Below are the code and all the weights of a small trained network. Each question names an input and a target symbol and asks about switching units off, where a switched-off unit gives its printed mean instead of its output.

import numpy as np


def w(rows, s, z=0):
    codes = np.array(rows[::2]) - 128.0
    scale = np.full(codes.shape[1], s)
    scale[-1] = z or s
    return codes * scale


def norm(h):
    return h / np.sqrt((h * h).mean(-1, keepdims=True) + 1e-5)


def softmax(a):
    e = np.exp(a - a.max(-1, keepdims=True))
    return e / e.sum(-1, keepdims=True)


def log_softmax(a):
    a = a - a.max(-1, keepdims=True)
    return a - np.log(np.exp(a).sum(-1, keepdims=True))


def net(x, mask):
    ids = ['βζηξστφω'.index(c) for c in x.split()]
    T = len(ids)
    res = E[ids] + P[:T]
    u = 0
    for l in range(2):
        r = norm(res)
        for j in range(3):
            rows = slice(2 * j, 2 * j + 2)
            q, k, v = (r @ M[l][rows].T for M in (Q, K, V))
            z = softmax(np.where(np.tri(T) > 0, q @ k.T / 2**0.5, -1e9)) @ v
            o = O[l][rows]
            res = res + np.where(mask[u + j], z, o[:, -1]) @ o[:, :-1]
        u += 3
    return log_softmax(norm(res)[-1] @ U[:, :-1].T + U[:, -1])


Q, K, V, O = {}, {}, {}, {}
E = w([
[107,142,136,3,165],'β',
[187,94,84,143,134],'ζ',
[112,172,111,33,128],'η',
[148,85,68,142,125],'ξ',
[174,74,56,181,57],'σ',
[179,155,140,111,166],'τ',
[148,13,112,197,40],'φ',
[172,168,112,100,123],'ω',
],0.012)
P = w([
[40,104,97,171,134],'0',
[211,237,97,169,253],'1',
[241,183,85,156,254],'2',
[225,145,88,138,179],'3',
[181,155,95,90,111],'4',
[201,132,124,117,142],'5',
[194,96,119,117,74],'6',
[197,122,139,105,89],'7',
[180,86,133,98,60],'8',
[198,92,147,92,77],'9',
[195,85,152,95,57],'10',
],0.0079)
Q[0] = w([
[136,90,47,86,113],'0.h0',
[183,167,28,214,137],'0.h0',
[139,129,112,2,139],'0.h1',
[33,95,135,140,118],'0.h1',
[162,152,46,91,121],'0.h2',
[80,137,178,84,154],'0.h2',
],0.01)
K[0] = w([
[2,130,8,151,151],'0.h0',
[115,111,139,117,127],'0.h0',
[75,145,136,7,181],'0.h1',
[19,93,120,118,79],'0.h1',
[38,84,86,160,82],'0.h2',
[144,130,172,71,127],'0.h2',
],0.0086)
V[0] = w([
[100,136,28,147,202],'0.h0',
[214,125,176,192,170],'0.h0',
[125,118,156,255,213],'0.h1',
[151,188,130,68,175],'0.h1',
[165,229,91,194,63],'0.h2',
[57,89,103,177,97],'0.h2',
],0.0085)
O[0] = w([
[191,78,222,235,118,253],'0.h0',
[96,54,74,108,76,134],'0.h0',
[80,129,161,53,74,95],'0.h1',
[139,30,99,210,56,218],'0.h1',
[254,102,115,214,238,167],'0.h2',
[79,81,111,157,170,238],'0.h2',
],0.0083,0.0044)
Q[1] = w([
[138,115,74,87,154],'1.h0',
[129,162,8,154,165],'1.h0',
[115,102,150,75,143],'1.h1',
[124,195,166,79,155],'1.h1',
[187,93,135,160,96],'1.h2',
[126,87,145,126,144],'1.h2',
],0.014)
K[1] = w([
[90,70,189,87,169],'1.h0',
[94,192,229,96,92],'1.h0',
[254,169,99,158,144],'1.h1',
[150,138,96,56,110],'1.h1',
[41,122,187,171,139],'1.h2',
[21,106,86,168,74],'1.h2',
],0.01)
V[1] = w([
[97,121,91,168,144],'1.h0',
[98,181,183,125,71],'1.h0',
[249,173,156,103,123],'1.h1',
[125,100,247,150,122],'1.h1',
[172,67,84,156,159],'1.h2',
[93,35,114,78,54],'1.h2',
],0.012)
O[1] = w([
[128,85,22,82,184,186],'1.h0',
[178,65,198,191,160,2],'1.h0',
[106,255,126,188,30,26],'1.h1',
[113,85,92,244,35,243],'1.h1',
[11,194,15,113,211,156],'1.h2',
[229,164,2,160,66,137],'1.h2',
],0.0098,0.0064)
U = w([
[197,130,240,91,90,112],'β',
[103,122,103,160,105,197],'ζ',
[68,138,226,158,133,48],'η',
[113,86,145,194,192,254],'ξ',
[67,188,96,80,187,73],'σ',
[128,195,102,108,24,181],'τ',
[170,100,103,13,149,102],'φ',
[94,244,126,201,147,40],'ω',
],0.011,0.0065)

Each question gives the input, a string of symbols that net reads in full, and the target symbol t.
The units are the heads (2 rows each of Q, K, V and O). Each row of codes is followed by its name. A weight is (code - 128) times the scale printed after its matrix; where a second scale follows, it is the last column's (O and U).
mask holds one flag per head, layer by layer. A switched-off head (its flag False) gives its mean, the last column of its rows in O, instead of its output. The means were averaged over made-up inputs and are rounded, as every weight is.
A unit's drop is (log p(t) with every unit on - log p(t) with that unit switched off) / (log p(t) with every unit on - log p(t) with every unit switched off).
The circuit of an input: a set's keep is (log p(t) with only the set's units on - log p(t) with every unit switched off) / (log p(t) with every unit on - log p(t) with every unit switched off). Starting from all 6 units, units are removed one at a time, each time the one whose removal leaves the highest keep (on an exact tie, the one counted first), for as long as the keep stays at least 0.8.
units of the circuit, in order: the units of the circuit, biggest drop first
most important unit: the unit with the biggest drop
heads that matter: for each layer, one digit per head in row order, 1 if its drop is at least 0.15 and else 0, layers parted by /
input ω σ τ τ τ ζ φ ω, target ω: heads that matter => 001 / 011
input σ ξ τ β σ φ φ φ φ, target σ: heads that matter => 010 / 001
input φ ω φ φ ξ φ ζ φ φ, target φ: heads that matter => 111 / 010
input β φ ξ β ω β ω η σ β, target β: units of the circuit, in order => (0.h2, 1.h2, 0.h1, 0.h0)
input β β ξ η β ω φ ξ τ, target β: heads that matter => 101 / 001
input ω ω ζ β ω, target ω: units of the circuit, in order => (1.h1, 1.h2, 0.h0)
input β σ β ζ σ β β ζ, target β: heads that matter => 101 / 001
input ξ ξ τ τ φ ζ σ φ β, target ξ: heads that matter => 111 / 001
input β φ φ β β σ β, target β: units of the circuit, in order => (0.h2, 0.h1, 1.h2, 0.h0)
input ξ ζ φ ω φ σ β φ φ η, target ξ: units of the circuit, in order => (0.h1)
input β ξ ω φ ω τ β φ η, target β: units of the circuit, in order => (0.h2, 0.h1, 1.h2, 0.h0)
input σ τ φ ω φ φ τ φ φ, target σ: units of the circuit, in order => (1.h2, 0.h1, 0.h2)
input ω β φ τ τ φ τ β, target ω: heads that matter => 000 / 011
input σ τ η σ σ ξ, target σ: units of the circuit, in order => (1.h2, 1.h1)
input ω β β ξ σ, target ω: units of the circuit, in order => (1.h1, 1.h2, 0.h2)
input ω σ τ, target ω: most important unit => 1.h1
input ξ σ σ ξ ω, target ξ: units of the circuit, in order => (0.h0, 0.h1, 1.h2)
input τ φ η ξ ζ, target τ: units of the circuit, in order => (1.h2, 0.h1)
input φ σ σ, target φ: units of the circuit, in order => (1.h1, 0.h0, 0.h1)
input φ φ β η σ β η φ β φ, target φ: most important unit => 0.h0
input τ σ β φ φ φ, target τ: heads that matter => 010 / 010
